Here is a tiny trained network, its code and every weight. The questions are about switching its units off for an input and a class, where a switched-off unit gives its printed mean instead of its output.

import numpy as np


def w(rows, s, z=0):
    codes = np.array(rows[::2]) - 128.0
    scale = np.full(codes.shape[1], s)
    scale[-1] = z or s
    return codes * scale


def f(y):
    return y / 2 * (1 + np.tanh(0.7978845608 * (y + 0.044715 * y**3)))


def log_softmax(a):
    a = a - a.max(-1, keepdims=True)
    return a - np.log(np.exp(a).sum(-1, keepdims=True))


def net(x, mask):
    res = np.array(x, float).reshape(1, 7) / 4 @ E
    y = f(res @ A[0][:, :-1].T + A[0][:, -1])
    res = res + np.where(mask, y, B[0][:, -1]) @ B[0][:, :-1]
    return log_softmax(res[-1] @ U[:, :-1].T + U[:, -1])


A, B = {}, {}
E = w([
[227,209,215,108,249,48,203,85],'x0',
[218,22,229,121,192,180,7,217],'x1',
[77,29,62,33,226,33,102,79],'x2',
[130,126,127,128,129,127,127,126],'x3',
[130,123,128,131,127,124,134,130],'x4',
[132,127,125,129,124,120,127,125],'x5',
[91,187,77,253,191,31,80,237],'x6',
],0.0043)
A[0] = w([
[66,24,52,39,219,37,93,70,176],'n1',
[100,195,84,235,194,39,102,226,111],'n2',
[167,92,189,3,76,212,187,14,186],'n3',
[47,204,48,132,79,85,221,58,4],'n4',
[66,25,54,37,221,37,96,64,184],'n5',
[165,92,190,5,76,214,186,14,189],'n6',
[219,35,206,120,179,162,15,208,110],'n7',
[48,204,47,129,78,84,222,62,1],'n8',
[225,209,221,111,235,55,201,94,105],'n9',
[29,49,30,164,13,205,41,175,174],'n10',
[216,33,207,125,183,165,15,204,112],'n11',
[179,212,193,215,32,227,163,167,132],'n12',
[229,203,218,116,234,53,207,94,111],'n13',
[179,217,189,213,35,231,161,173,114],'n14',
[98,204,85,227,192,35,96,227,119],'n15',
],0.0039,0.00071)
B[0] = w([
[217,207,142,48,127,69,192,241,211],'n1',
[174,20,30,227,138,154,59,93,196],'n2',
[200,19,12,239,152,153,66,118,225],'n3',
[76,196,171,179,234,236,226,74,193],'n4',
[223,202,132,52,130,71,193,241,212],'n5',
[200,19,8,238,148,151,67,121,225],'n6',
[41,222,204,167,239,244,243,53,238],'n7',
[71,197,173,179,233,238,227,74,192],'n8',
[23,79,201,68,21,49,20,37,211],'n9',
[17,150,252,15,27,47,57,54,252],'n10',
[44,226,210,165,234,244,243,51,238],'n11',
[210,169,123,56,105,48,145,221,222],'n12',
[27,79,196,66,22,49,21,42,211],'n13',
[214,174,127,50,103,47,153,229,221],'n14',
[182,22,29,228,139,152,54,95,198],'n15',
],0.0043,0.0034)
U = w([
[50,196,170,158,224,230,230,77,74],'0',
[136,121,125,124,122,122,120,134,255],'1',
[28,109,181,70,41,70,35,75,72],'2',
[208,34,23,211,148,147,75,120,74],'3',
[227,191,129,54,121,74,187,255,77],'4',
],0.0083,0.0056)

Each question gives the input, the list of numbers given to net, and the class t.
The units are the neurons (one row each of A and B). Each row of codes is followed by its name. A weight is (code - 128) times the scale printed after its matrix; where a second scale follows, it is the last column's (A, B and U).
mask holds one flag per neuron, in row order. A switched-off neuron (its flag False) gives its mean, the last column of its row in B, instead of its output. The means were averaged over made-up inputs and are rounded, as every weight is.
A unit's drop is (log p(t) with every unit on - log p(t) with that unit switched off) / (log p(t) with every unit on - log p(t) with every unit switched off).
The circuit of an input: a set's keep is (log p(t) with only the set's units on - log p(t) with every unit switched off) / (log p(t) with every unit on - log p(t) with every unit switched off). Starting from the 12 units with the biggest drops (on a tie, the unit counted first), units are removed one at a time, each time the one whose removal leaves the highest keep (on an exact tie, the one counted first), for as long as the keep stays at least 0.8.
units of the circuit, in order: the units of the circuit, biggest drop first
k most important neurons: the k neurons with the biggest drops, biggest first
drop of u: that unit's drop, to one decimal
input [-2,-2,-6,6,-3,0,4], class 4: units of the circuit, in order : n14, n12
input [-6,6,-8,-8,7,-6,6], class 4: 2 most important neurons : n14, n12
input [-5,3,-7,8,-4,7,3], class 4: units of the circuit, in order : n14, n12
input [-3,-5,-7,2,-4,-1,5], class 4: units of the circuit, in order : n14
input [5,4,1,6,-2,1,7], class 3: 2 most important neurons : n15, n2
input [3,-4,3,6,3,0,5], class 3: 3 most important neurons : n15, n2, n10
input [-2,1,-6,0,-3,0,3], class 4: 2 most important neurons : n14, n12
input [1,6,8,-5,-2,4,7], class 4: 2 most important neurons : n1, n5
input [-8,5,-5,-4,-3,1,6], class 2: drop of n10 : 1.5
input [8,-1,3,7,4,-8,-2], class 2: drop of n13 : 0.2
input [6,-5,2,2,-3,6,6], class 2: drop of n8 : -0.1
input [-4,4,6,-3,-3,-2,-7], class 3: drop of n14 : 0.1
